Here is a tiny trained network, its code and every weight. The questions are about switching its units off for an input and a target symbol, where a switched-off unit gives its printed mean instead of its output.

import numpy as np


def w(rows, s, z=0):
    codes = np.array(rows[::2]) - 128.0
    scale = np.full(codes.shape[1], s)
    scale[-1] = z or s
    return codes * scale


def f(y):
    return np.maximum(y, 0)


def softmax(a):
    e = np.exp(a - a.max(-1, keepdims=True))
    return e / e.sum(-1, keepdims=True)


def log_softmax(a):
    a = a - a.max(-1, keepdims=True)
    return a - np.log(np.exp(a).sum(-1, keepdims=True))


def net(x, mask):
    ids = ['βδεηθλμξπστψω'.index(c) for c in x.split()]
    T = len(ids)
    res = E[ids] + P[:T]
    u = 0
    for l in range(2):
        r = res
        for j in range(2):
            rows = slice(2 * j, 2 * j + 2)
            q, k, v = (r @ M[l][rows].T for M in (Q, K, V))
            z = softmax(np.where(np.tri(T) > 0, q @ k.T / 2**0.5, -1e9)) @ v
            o = O[l][rows]
            res = res + np.where(mask[u + j], z, o[:, -1]) @ o[:, :-1]
        u += 2
        y = f(res @ A[l][:, :-1].T + A[l][:, -1])
        res = res + np.where(mask[u : u + 4], y, B[l][:, -1]) @ B[l][:, :-1]
        u += 4
    return log_softmax(res[-1] @ U[:, :-1].T + U[:, -1])


Q, K, V, O, A, B = {}, {}, {}, {}, {}, {}
E = w([
[124,180,172],'β',
[137,163,143],'δ',
[125,141,142],'ε',
[140,138,128],'η',
[88,190,104],'θ',
[124,129,48],'λ',
[163,76,89],'μ',
[50,143,146],'ξ',
[186,162,115],'π',
[72,71,106],'σ',
[207,110,158],'τ',
[50,87,240],'ψ',
[166,251,214],'ω',
],0.023)
P = w([
[136,104,20],'0',
[98,77,3],'1',
[132,52,58],'2',
[142,76,70],'3',
[145,50,65],'4',
[116,53,15],'5',
],0.002)
Q[0] = w([
[255,225,72],'L0H1',
[125,164,141],'L0H1',
[141,147,156],'L0H2',
[148,115,236],'L0H2',
],0.0087)
K[0] = w([
[252,147,115],'L0H1',
[145,176,85],'L0H1',
[119,77,74],'L0H2',
[113,191,144],'L0H2',
],0.015)
V[0] = w([
[173,205,145],'L0H1',
[153,121,183],'L0H1',
[189,184,72],'L0H2',
[108,1,120],'L0H2',
],0.0087)
O[0] = w([
[163,154,97,142],'L0H1',
[171,88,255,1],'L0H1',
[196,114,121,230],'L0H2',
[157,89,181,65],'L0H2',
],0.0063,0.00088)
A[0] = w([
[210,144,187,96],'L0N1',
[131,154,168,178],'L0N2',
[173,197,42,52],'L0N3',
[110,86,249,4],'L0N4',
],0.011,0.0043)
B[0] = w([
[113,126,244,194],'L0N1',
[155,81,63,178],'L0N2',
[197,145,129,255],'L0N3',
[134,154,14,167],'L0N4',
],0.011,0.0055)
Q[1] = w([
[88,147,186],'L1H1',
[3,75,55],'L1H1',
[28,137,59],'L1H2',
[134,133,22],'L1H2',
],0.0073)
K[1] = w([
[45,207,121],'L1H1',
[28,57,100],'L1H1',
[171,2,248],'L1H2',
[127,62,196],'L1H2',
],0.0045)
V[1] = w([
[11,209,236],'L1H1',
[152,159,16],'L1H1',
[73,2,68],'L1H2',
[81,92,143],'L1H2',
],0.0052)
O[1] = w([
[33,230,183,6],'L1H1',
[57,131,50,252],'L1H1',
[97,110,1,58],'L1H2',
[60,89,211,55],'L1H2',
],0.0067,0.0023)
A[1] = w([
[158,44,143,253],'L1N1',
[101,85,155,158],'L1N2',
[87,134,72,251],'L1N3',
[5,109,188,231],'L1N4',
],0.012,0.003)
B[1] = w([
[1,35,219,208],'L1N1',
[158,215,124,160],'L1N2',
[89,122,147,254],'L1N3',
[179,213,229,196],'L1N4',
],0.008,0.009)
U = w([
[129,142,140,80],'β',
[180,106,120,158],'δ',
[115,95,123,242],'ε',
[155,72,122,172],'η',
[104,221,44,149],'θ',
[191,49,34,135],'λ',
[108,25,115,122],'μ',
[57,194,140,2],'ξ',
[244,57,130,90],'π',
[9,116,147,175],'σ',
[140,71,188,179],'τ',
[34,93,75,94],'ψ',
[164,153,176,56],'ω',
],0.011,0.0076)

Each question gives the input, a string of symbols that net reads in full, and the target symbol t.
The units are the heads (2 rows each of Q, K, V and O) and the neurons (one row each of A and B). Each row of codes is followed by its name. A weight is (code - 128) times the scale printed after its matrix; where a second scale follows, it is the last column's (O, A, B and U).
mask holds one flag per unit, layer by layer, with each layer's heads first. A switched-off unit (its flag False) gives its mean, the last column of its rows in O or B, instead of its output. The means were averaged over made-up inputs and are rounded, as every weight is.
A unit's drop is (log p(t) with every unit on - log p(t) with that unit switched off) / (log p(t) with every unit on - log p(t) with every unit switched off).
The circuit of an input: a set's keep is (log p(t) with only the set's units on - log p(t) with every unit switched off) / (log p(t) with every unit on - log p(t) with every unit switched off). Starting from all 12 units, units are removed one at a time, each time the one whose removal leaves the highest keep (on an exact tie, the one counted first), for as long as the keep stays at least 0.8.
units of the circuit, in order: the units of the circuit, biggest drop first
unit that matters most: the unit with the biggest drop
k most important neurons: the k neurons with the biggest drops, biggest first
top k neurons in layer l: the k neurons of layer l with the biggest drops, biggest first
which heads matter: for each layer, one digit per head in row order, 1 if its drop is at least 0.15 and else 0, layers parted by /
drop when u is switched off: that unit's drop, to one decimal
input ε θ μ, target μ: 2 most important neurons => [L1N1, L0N1]
input θ ξ η λ, target λ: units of the circuit, in order => [L0N3, L0N1, L1H1]
input σ θ θ ω π, target ω: unit that matters most => L0N1
input ω λ ξ, target ω: units of the circuit, in order => [L1N4, L1H2, L0H1, L0N1]
input σ ε ε η τ, target τ: units of the circuit, in order => [L0N1, L1N1]
input θ η τ, target τ: units of the circuit, in order => [L1N1, L0N1]
input η θ θ, target θ: 3 most important neurons => [L1N1, L0N1, L0N3]
input ε τ σ π, target τ: which heads matter => 11 / 10
input ω β π, target π: which heads matter => 01 / 00
input θ λ θ τ ξ, target ξ: which heads matter => 00 / 10
input λ θ δ, target λ: 2 most important neurons => [L0N1, L1N4]
input ε λ θ ω θ ξ, target ω: 2 most important neurons => [L1N4, L0N1]
input θ θ λ, target λ: 3 most important neurons => [L0N3, L0N1, L1N4]
input η π ψ, target ψ: 2 most important neurons => [L0N4, L1N3]
input β θ ε ξ, target ξ: drop when L0H2 is switched off => 0.1
input δ ε μ, target μ: drop when L1N4 is switched off => 0.1
input θ ε ψ, target ψ: drop when L0H1 is switched off => 0.1
input θ μ θ ε σ σ, target σ: top neuron in layer 0 => [L0N3]
